Below is a small trained network, with its code and all its weights. Each question gives an input and a class and asks what happens when units are switched off, that is, made to give their printed mean instead of their output.

import numpy as np


def w(rows, s, z=0):
    codes = np.array(rows[::2]) - 128.0
    scale = np.full(codes.shape[1], s)
    scale[-1] = z or s
    return codes * scale


def norm(h):
    return h / np.sqrt((h * h).mean(-1, keepdims=True) + 1e-5)


def f(y):
    return y / 2 * (1 + np.tanh(0.7978845608 * (y + 0.044715 * y**3)))


def log_softmax(a):
    a = a - a.max(-1, keepdims=True)
    return a - np.log(np.exp(a).sum(-1, keepdims=True))


def net(x, mask):
    res = np.array(x, float).reshape(1, 6) / 4 @ E
    u = 0
    for l in range(2):
        y = f(norm(res) @ A[l][:, :-1].T + A[l][:, -1])
        res = res + np.where(mask[u : u + 7], y, B[l][:, -1]) @ B[l][:, :-1]
        u += 7
    return log_softmax(norm(res)[-1] @ U[:, :-1].T + U[:, -1])


A, B = {}, {}
E = w([
[143,180,65,159,165,180,61,117],'x0',
[81,139,85,126,125,124,218,115],'x1',
[118,88,172,181,178,149,119,133],'x2',
[51,128,164,188,153,128,96,119],'x3',
[102,182,201,124,103,181,117,53],'x4',
[146,2,102,73,129,135,209,100],'x5',
],0.0086)
A[0] = w([
[138,106,108,98,189,234,88,83,2],'0.n0',
[150,168,110,112,102,72,154,219,15],'0.n1',
[12,5,180,133,156,160,168,131,130],'0.n2',
[139,61,183,208,226,131,1,139,49],'0.n3',
[221,158,9,78,114,118,76,225,67],'0.n4',
[209,151,136,95,102,140,72,198,34],'0.n5',
[238,142,174,100,81,236,35,105,116],'0.n6',
],0.0065,0.0033)
B[0] = w([
[105,28,3,97,35,126,218,98,141],'0.n0',
[81,56,93,149,134,85,144,84,144],'0.n1',
[203,62,24,141,50,141,93,218,252],'0.n2',
[106,146,8,214,169,126,98,218,240],'0.n3',
[178,94,100,253,207,55,115,77,234],'0.n4',
[143,42,166,184,178,151,118,113,154],'0.n5',
[84,94,239,22,107,143,152,133,228],'0.n6',
],0.0068,0.0041)
A[1] = w([
[159,169,137,145,194,216,64,70,49],'1.n0',
[79,2,117,80,108,113,254,60,124],'1.n1',
[240,92,145,183,165,240,126,27,162],'1.n2',
[162,76,121,124,94,85,164,122,63],'1.n3',
[18,225,116,144,151,211,113,116,3],'1.n4',
[142,206,48,62,86,75,107,96,65],'1.n5',
[61,58,124,83,69,129,246,191,164],'1.n6',
],0.0081,0.0032)
B[1] = w([
[118,152,126,81,70,133,188,111,158],'1.n0',
[220,92,124,33,72,82,194,61,253],'1.n1',
[204,100,40,89,86,125,89,165,174],'1.n2',
[97,148,116,127,103,151,197,151,169],'1.n3',
[95,139,63,133,42,244,200,179,184],'1.n4',
[161,98,115,142,155,105,106,196,144],'1.n5',
[155,165,62,71,97,164,108,134,238],'1.n6',
],0.011,0.0075)
U = w([
[74,134,122,127,196,128,161,89,11],'0',
[147,102,84,248,207,107,56,153,210],'1',
[198,88,89,32,88,115,156,98,199],'2',
[117,110,126,174,173,39,223,68,37],'3',
[67,191,115,149,72,212,138,156,172],'4',
[87,169,245,93,128,115,97,110,79],'5',
[73,114,150,148,177,120,163,56,1],'6',
],0.017,0.0061)

Each question gives the input, the list of numbers given to net, and the class t.
The units are the neurons (one row each of A and B). Each row of codes is followed by its name. A weight is (code - 128) times the scale printed after its matrix; where a second scale follows, it is the last column's (A, B and U).
mask holds one flag per neuron, layer by layer. A switched-off neuron (its flag False) gives its mean, the last column of its row in B, instead of its output. The means were averaged over made-up inputs and are rounded, as every weight is.
A unit's drop is (log p(t) with every unit on - log p(t) with that unit switched off) / (log p(t) with every unit on - log p(t) with every unit switched off).
The circuit of an input: a set's keep is (log p(t) with only the set's units on - log p(t) with every unit switched off) / (log p(t) with every unit on - log p(t) with every unit switched off). Starting from the 12 units with the biggest drops (on a tie, the unit counted first), units are removed one at a time, each time the one whose removal leaves the highest keep (on an exact tie, the one counted first), for as long as the keep stays at least 0.8.
units of the circuit, in order: the units of the circuit, biggest drop first
most important unit: the unit with the biggest drop
k most important neurons: the k neurons with the biggest drops, biggest first
top k neurons in layer l: the k neurons of layer l with the biggest drops, biggest first
drop when u is switched off: that unit's drop, to one decimal
input [3,-1,-8,-1,5,-5], class 4: units of the circuit, in order -> (1.n1)
input [-4,-3,7,-4,6,-2], class 5: units of the circuit, in order -> (1.n1; 1.n4)
input [-1,1,-1,-2,4,-6], class 4: 2 most important neurons -> (1.n4; 1.n1)
input [1,-8,-8,-2,7,0], class 5: 2 most important neurons -> (0.n6; 1.n1)
input [6,-8,3,-5,-8,6], class 1: units of the circuit, in order -> (1.n1; 0.n4)
input [-7,-1,-7,3,8,-4], class 4: 4 most important neurons -> (1.n4; 1.n1; 0.n4; 0.n5)
input [2,-3,2,2,4,1], class 4: 2 most important neurons -> (0.n3; 1.n1)
input [-2,-3,-3,-8,-5,-3], class 1: units of the circuit, in order -> (0.n4; 1.n1)
input [-1,-3,0,5,0,-4], class 4: 3 most important neurons -> (1.n4; 0.n4; 0.n2)
input [-1,3,-7,-4,-8,0], class 3: top 2 neurons in layer 0 -> (0.n4; 0.n6)
input [3,0,-7,-2,4,-2], class 4: top 3 neurons in layer 1 -> (1.n1; 1.n4; 1.n6)
input [-2,-7,0,7,8,0], class 4: 3 most important neurons -> (0.n3; 1.n4; 1.n1)
input [2,2,7,-6,5,-3], class 4: top 3 neurons in layer 0 -> (0.n4; 0.n2; 0.n1)
input [6,-2,2,8,-6,-8], class 4: units of the circuit, in order -> (1.n4)
input [5,-5,-5,-1,7,-2], class 4: 3 most important neurons -> (1.n1; 1.n4; 0.n2)
input [-5,-8,7,-5,8,-1], class 5: 2 most important neurons -> (0.n6; 1.n1)
input [-6,-3,-2,-5,4,-6], class 5: drop when 0.n5 is switched off -> 0.0
input [1,4,8,6,2,3], class 1: drop when 1.n1 is switched off -> 0.1
input [3,3,-6,-1,6,-1], class 4: drop when 1.n1 is switched off -> 0.2
input [5,-7,5,8,0,6], class 1: most important unit -> 0.n3
